Here is a tiny trained network, its code and every weight. The questions are about switching its units off for an input and a target symbol, where a switched-off unit gives its printed mean instead of its output.

import numpy as np


def w(rows, s, z=0):
    codes = np.array(rows[::2]) - 128.0
    scale = np.full(codes.shape[1], s)
    scale[-1] = z or s
    return codes * scale


def norm(h):
    return h / np.sqrt((h * h).mean(-1, keepdims=True) + 1e-5)


def f(y):
    return np.maximum(y, 0)


def softmax(a):
    e = np.exp(a - a.max(-1, keepdims=True))
    return e / e.sum(-1, keepdims=True)


def log_softmax(a):
    a = a - a.max(-1, keepdims=True)
    return a - np.log(np.exp(a).sum(-1, keepdims=True))


def net(x, mask):
    ids = ['ΓΠΣΩαβδεζηθλμξτψ'.index(c) for c in x.split()]
    T = len(ids)
    res = E[ids] + P[:T]
    u = 0
    for l in range(2):
        q, k, v = (norm(res) @ M[l].T for M in (Q, K, V))
        z = softmax(np.where(np.tri(T) > 0, q @ k.T / 4**0.5, -1e9)) @ v
        res = res + np.where(mask[u], z, O[l][:, -1]) @ O[l][:, :-1]
        u += 1
        y = f(norm(res) @ A[l][:, :-1].T + A[l][:, -1])
        res = res + np.where(mask[u : u + 12], y, B[l][:, -1]) @ B[l][:, :-1]
        u += 12
    return log_softmax(norm(res)[-1] @ U[:, :-1].T + U[:, -1])


Q, K, V, O, A, B = {}, {}, {}, {}, {}, {}
E = w([
[3,139,48],'Γ',
[102,140,133],'Π',
[133,145,177],'Σ',
[145,85,147],'Ω',
[113,124,114],'α',
[124,110,160],'β',
[135,141,114],'δ',
[122,193,76],'ε',
[164,120,160],'ζ',
[119,138,110],'η',
[105,129,161],'θ',
[134,137,109],'λ',
[105,137,131],'μ',
[136,122,189],'ξ',
[126,82,83],'τ',
[111,85,122],'ψ',
],0.029)
P = w([
[197,111,77],'0',
[12,65,87],'1',
[158,148,117],'2',
[156,138,109],'3',
[9,88,99],'4',
[113,192,158],'5',
[146,147,115],'6',
[26,73,89],'7',
],0.014)
Q[0] = w([
[129,84,67],'L0H0',
[40,5,72],'L0H0',
[50,254,196],'L0H0',
[166,165,250],'L0H0',
],0.0079)
K[0] = w([
[100,70,244],'L0H0',
[212,124,65],'L0H0',
[118,230,135],'L0H0',
[45,225,133],'L0H0',
],0.011)
V[0] = w([
[163,88,203],'L0H0',
[63,40,188],'L0H0',
[94,166,19],'L0H0',
[253,25,207],'L0H0',
],0.0049)
O[0] = w([
[136,232,139,37],'L0H0',
[3,251,230,25],'L0H0',
[189,196,82,254],'L0H0',
[112,167,137,18],'L0H0',
],0.005,0.0022)
A[0] = w([
[97,48,183,3],'L0N0',
[208,72,213,114],'L0N1',
[30,2,126,174],'L0N2',
[155,152,41,110],'L0N3',
[143,87,54,164],'L0N4',
[161,195,216,113],'L0N5',
[151,176,13,147],'L0N6',
[117,176,182,86],'L0N7',
[2,113,150,181],'L0N8',
[212,35,185,162],'L0N9',
[165,167,124,104],'L0N10',
[182,217,129,99],'L0N11',
],0.01,0.0049)
B[0] = w([
[69,138,70,149],'L0N0',
[141,153,162,185],'L0N1',
[104,254,96,254],'L0N2',
[113,104,136,204],'L0N3',
[83,137,181,211],'L0N4',
[155,68,172,169],'L0N5',
[64,115,139,252],'L0N6',
[134,94,117,144],'L0N7',
[93,92,176,239],'L0N8',
[87,133,165,199],'L0N9',
[112,138,107,147],'L0N10',
[92,146,45,168],'L0N11',
],0.0096,0.0071)
Q[1] = w([
[197,48,123],'L1H0',
[33,152,248],'L1H0',
[212,120,152],'L1H0',
[94,48,183],'L1H0',
],0.015)
K[1] = w([
[23,213,179],'L1H0',
[141,42,138],'L1H0',
[143,241,243],'L1H0',
[2,63,191],'L1H0',
],0.0099)
V[1] = w([
[73,144,149],'L1H0',
[124,129,208],'L1H0',
[134,124,104],'L1H0',
[95,4,123],'L1H0',
],0.011)
O[1] = w([
[39,96,141,214],'L1H0',
[47,104,214,87],'L1H0',
[95,99,200,133],'L1H0',
[210,2,97,253],'L1H0',
],0.0079,0.0041)
A[1] = w([
[8,107,128,153],'L1N0',
[143,172,196,138],'L1N1',
[118,73,31,253],'L1N2',
[90,76,110,11],'L1N3',
[117,49,145,122],'L1N4',
[135,98,174,132],'L1N5',
[173,58,106,121],'L1N6',
[122,73,153,117],'L1N7',
[63,181,161,116],'L1N8',
[104,143,56,187],'L1N9',
[174,184,177,102],'L1N10',
[196,103,106,46],'L1N11',
],0.015,0.0046)
B[1] = w([
[205,107,113,248],'L1N0',
[49,161,57,151],'L1N1',
[169,176,168,209],'L1N2',
[178,122,123,147],'L1N3',
[174,193,41,160],'L1N4',
[97,177,94,151],'L1N5',
[41,132,181,141],'L1N6',
[103,144,53,152],'L1N7',
[191,96,72,189],'L1N8',
[129,134,255,196],'L1N9',
[142,87,108,138],'L1N10',
[172,165,232,130],'L1N11',
],0.0079,0.015)
U = w([
[109,114,102,121],'Γ',
[164,80,90,113],'Π',
[113,118,126,78],'Σ',
[108,109,120,87],'Ω',
[180,84,88,185],'α',
[114,97,141,83],'β',
[178,120,176,134],'δ',
[161,229,108,111],'ε',
[111,131,132,53],'ζ',
[180,107,131,121],'η',
[97,4,130,123],'θ',
[178,120,155,127],'λ',
[170,73,63,154],'μ',
[101,90,214,253],'ξ',
[190,104,137,148],'τ',
[132,125,122,70],'ψ',
],0.015,0.0044)

Each question gives the input, a string of symbols that net reads in full, and the target symbol t.
The units are the heads (4 rows each of Q, K, V and O) and the neurons (one row each of A and B). Each row of codes is followed by its name. A weight is (code - 128) times the scale printed after its matrix; where a second scale follows, it is the last column's (O, A, B and U).
mask holds one flag per unit, layer by layer, with each layer's heads first. A switched-off unit (its flag False) gives its mean, the last column of its rows in O or B, instead of its output. The means were averaged over made-up inputs and are rounded, as every weight is.
A unit's drop is (log p(t) with every unit on - log p(t) with that unit switched off) / (log p(t) with every unit on - log p(t) with every unit switched off).
The circuit of an input: a set's keep is (log p(t) with only the set's units on - log p(t) with every unit switched off) / (log p(t) with every unit on - log p(t) with every unit switched off). Starting from the 12 units with the biggest drops (on a tie, the unit counted first), units are removed one at a time, each time the one whose removal leaves the highest keep (on an exact tie, the one counted first), for as long as the keep stays at least 0.8.
units of the circuit, in order: the units of the circuit, biggest drop first
most important unit: the unit with the biggest drop
k most important neurons: the k neurons with the biggest drops, biggest first
top k neurons in layer l: the k neurons of layer l with the biggest drops, biggest first
drop when u is switched off: that unit's drop, to one decimal
input θ θ ζ ξ ξ, target θ: units of the circuit, in order -> (L1N2, L1N9)
input ε μ α λ μ, target ε: units of the circuit, in order -> (L0N2, L0H0, L1H0)
input β ε ε τ, target ε: most important unit -> L0N8
input θ ε θ ε Γ λ β ξ, target θ: top 2 neurons in layer 0 -> (L0N5, L0N0)
input Γ ε τ ψ, target ε: 2 most important neurons -> (L0N2, L0N5)
input ξ β λ ξ ε δ θ, target ε: 2 most important neurons -> (L0N1, L0N8)
input θ τ ε β ε, target θ: top 4 neurons in layer 0 -> (L0N2, L0N5, L0N7, L0N8)
input ε ε α θ μ, target ε: 2 most important neurons -> (L0N2, L0N4)
input θ μ θ ψ η, target θ: 4 most important neurons -> (L0N8, L1N0, L1N8, L0N5)
input θ ε Π θ ε, target θ: 2 most important neurons -> (L0N2, L1N0)
input ε ξ ε Π λ θ, target θ: 3 most important neurons -> (L0N2, L0N5, L1N9)
input Γ δ θ Σ Ω μ, target μ: 2 most important neurons -> (L1N4, L1N9)
input ε ξ θ ζ α, target ε: top 2 neurons in layer 0 -> (L0N2, L0N9)
input ε ε ξ θ ε ε Ω Π, target ε: 2 most important neurons -> (L0N2, L0N9)
input μ λ α θ Γ θ, target θ: top 2 neurons in layer 1 -> (L1N9, L1N8)
input ε δ Ω α θ η α ψ, target ε: drop when L1H0 is switched off -> 0.4
input ε α τ Σ δ, target ε: drop when L0N7 is switched off -> 0.0
input ε μ α λ Π, target ε: drop when L1N8 is switched off -> 0.1
